[[125 140  99 129 143 111]
 [126 141  99 129 143 111]
 [131 110 134 110 137 144]] result: 143

[[136 142 103 143 138 122 128]
 [144 110 101 131 132 129 112]
 [129 112 132 114 109 133 117]] result: 122

[[134 139 138 118]
 [140 142 143 115]
 [106 128 131 127]] result: 138

[[132 153 153 154 154]
 [128 130 129 145 153]
 [128 131 153 153 153]] result: 154

[[114 106 146 117 148]
 [129 112 146 140 132]
 [135 131 127 101 117]] result: 117

[[115 122 127 104]
 [110 122 127 104]
 [110 122 113 104]] result: 127

[[128 115 114 152]
 [131 121 119 129]
 [124 114 111 154]] result: 114

[[146 133 118 143 124]
 [149 145 133 136 136]
 [104 117 140 119 123]] result: 143

[[142 133 136 106 152 126 118]
 [139 144 147 115 136 105 119]
 [151 135 116 133 127 149 112]] result: 126
---
[127 143 118 103 144] out 103
[132 139 130 152 131 134] out 131
[127 132 123 153 125 107] out 125
[112 119 101 134 122] out 134
[134 111 150 117] out 150
[149 154 130 100] out 130
[122 115 140 122 106] out 122
[124 122 134 110 105 131] out 105
[113 124 152 137 133 143] out 133
[121 152 128 122 125] out 122
---
[137 118 138 126 152 114 130] ==> 126, 152
[142 101 125 146 135 140 109] ==> 146, 146
[117 126 121 150 123] ==> 121, 150
[137 122 126 131 103] ==> 126, 137
[128 123 143 121 125 156 104] ==> 121, 156
[115 135 119 136 125 101 143] ==> 136, 143
[114 120 105 115 110] ==> 105, 120
---
[[121 145 116 101 135 112]
 [130 136 131 122 133 115]] result: 101

[[107 136 144 151 146]
 [113 149 129 105 111]
 [126 111 147 142 118]] result: 129

[[139 128 118 134 114 131]
 [134 132 151 142 121 130]] result: 134

[[128 111 150 114 126 101]
 [134 118 123 118 130 125]
 [128 113 128 119 128 120]] result: 118

[[131 104 125 126 128]
 [128 118 128 132 136]
 [136 124 133 136 121]] result: 128

[[122 113 115 147 116 128]
 [123 134 121 147 119 112]
 [143 131  99 114 152 137]] result: 147

[[120 144 116 123]
 [122 140 112 118]
 [148 117 128 102]] result: 140

[[114 132 123 137 138]
 [124 123 112 151 126]
 [111 131 124 136 141]] result: 112
---
[[140 119 107 120 124 120 122]
 [133 143 153 158 131 146 131]] | 131

[[120 102 133 118 157 135 125]
 [124 102 134 118 157 133 125]] | 125

[[137 131 151  99 130]
 [107 124 129 110 127]] | 127

[[103 153 100 128 131]
 [130 100 132 154 114]] | 114

[[141 129 106 130]
 [121 131 119 119]] | 119

[[135 154 110 101 121]
 [131 130 129 125 145]] | 145

[[114 138 118 124]
 [130 153 134 121]] | 121

[[132 133 121 136]
 [137 121 130 101]] | 101

[[120 109 106 137]
 [123 139 136 109]] | 109
---
[136 155 132 144 138 139 129] Answer: 139

[[133 128 131 132 127 122]
 [116 123 114 108 134 157]] Answer: 134

[128 134 153 130] Answer: 153

[[125 140 139 145 134 126]
 [111 142 148 150 111 117]] Answer: 111

[136 139 140 154 113 135 150] Answer: 135

[113 133 113 101 118 112 130] Answer: 112

[[133 148 147 147 152]
 [149 100 117 104  99]
 [155 143 142 145 137]] Answer: 145

[ 99 107 107 109 126] Answer: 109
---
[140 152 136 110 125] ==> 140, 125

[126 124 105 125 123 122 135] ==> 126, 135

[116 128 110  99] ==> 116, 99

[121 139 123 130 154 113 151] ==> 121, 151

[125 121 126 132 158] ==> 125, 158

[127 125 132 150 129] ==> 127, 129

[[133 108 137 139 104]
 [134 103 135 146 109]] ==> 133, 109

[105 143 134 141 153 116] ==> 105, 116
---
[[125 140 123 100 152 120 104]
 [131 114 145 146 140 122 131]
 [138 153 141 126 105 130 136]] Out: 122

[[139 155 148 139 123 138]
 [105 126 123 103 107 119]
 [127 138 122 133 129 124]] Out: 107

[[123 149 120 130 122]
 [135 125 135 126 131]
 [115 124 131 139 122]] Out: 126

[[113 156 156 133]
 [113 142 131 105]
 [113 149 114 129]] Out: 131

[[108 148 108 108 148]
 [147 108 148 147 108]
 [150 105 151 150 105]] Out: 147

[[150 151 105 150]
 [148 149 107 148]
 [139 139 117 139]] Out: 107
---
[[132 128 128 114 121 121 149]
 [134 129 129 122 133 117 117]
 [129 127 127 115 124 120 147]] | 122, 149

[133 130 101 131 136] | 101, 136

[108 138 128 122 112 129 102] | 122, 138

[140 128  99 126 110] | 99, 140

[[114 117 102 131 120]
 [140 109 112 128 115]
 [135 112 106 124 134]] | 112, 140

[[132 129 147 116 137 130 133]
 [132 120 120 132 117 141 134]
 [125 123 123 135 106 138 111]] | 132, 147

[113 146 134 155 140 101 137] | 155, 155
---
[[112 125 128 157 117 100 109]
 [133 129 125 101 130 151 141]] --> 129

[[126 149 133 137]
 [134 139 127 145]
 [133 115 123 128]] --> 139

[[131 128 136 158]
 [130 128 143 155]
 [130 127 128 156]] --> 128

[[135 128 125 106 133 142 137]
 [131 125 129 108 128 149 139]
 [122 128 130 114 119 149 134]] --> 125

[[152 117 100 112 138 116]
 [131 120 146 109 121 136]
 [118 123 144 142 143 132]] --> 120

[[116 125 111 139]
 [117 101 104 107]] --> 101
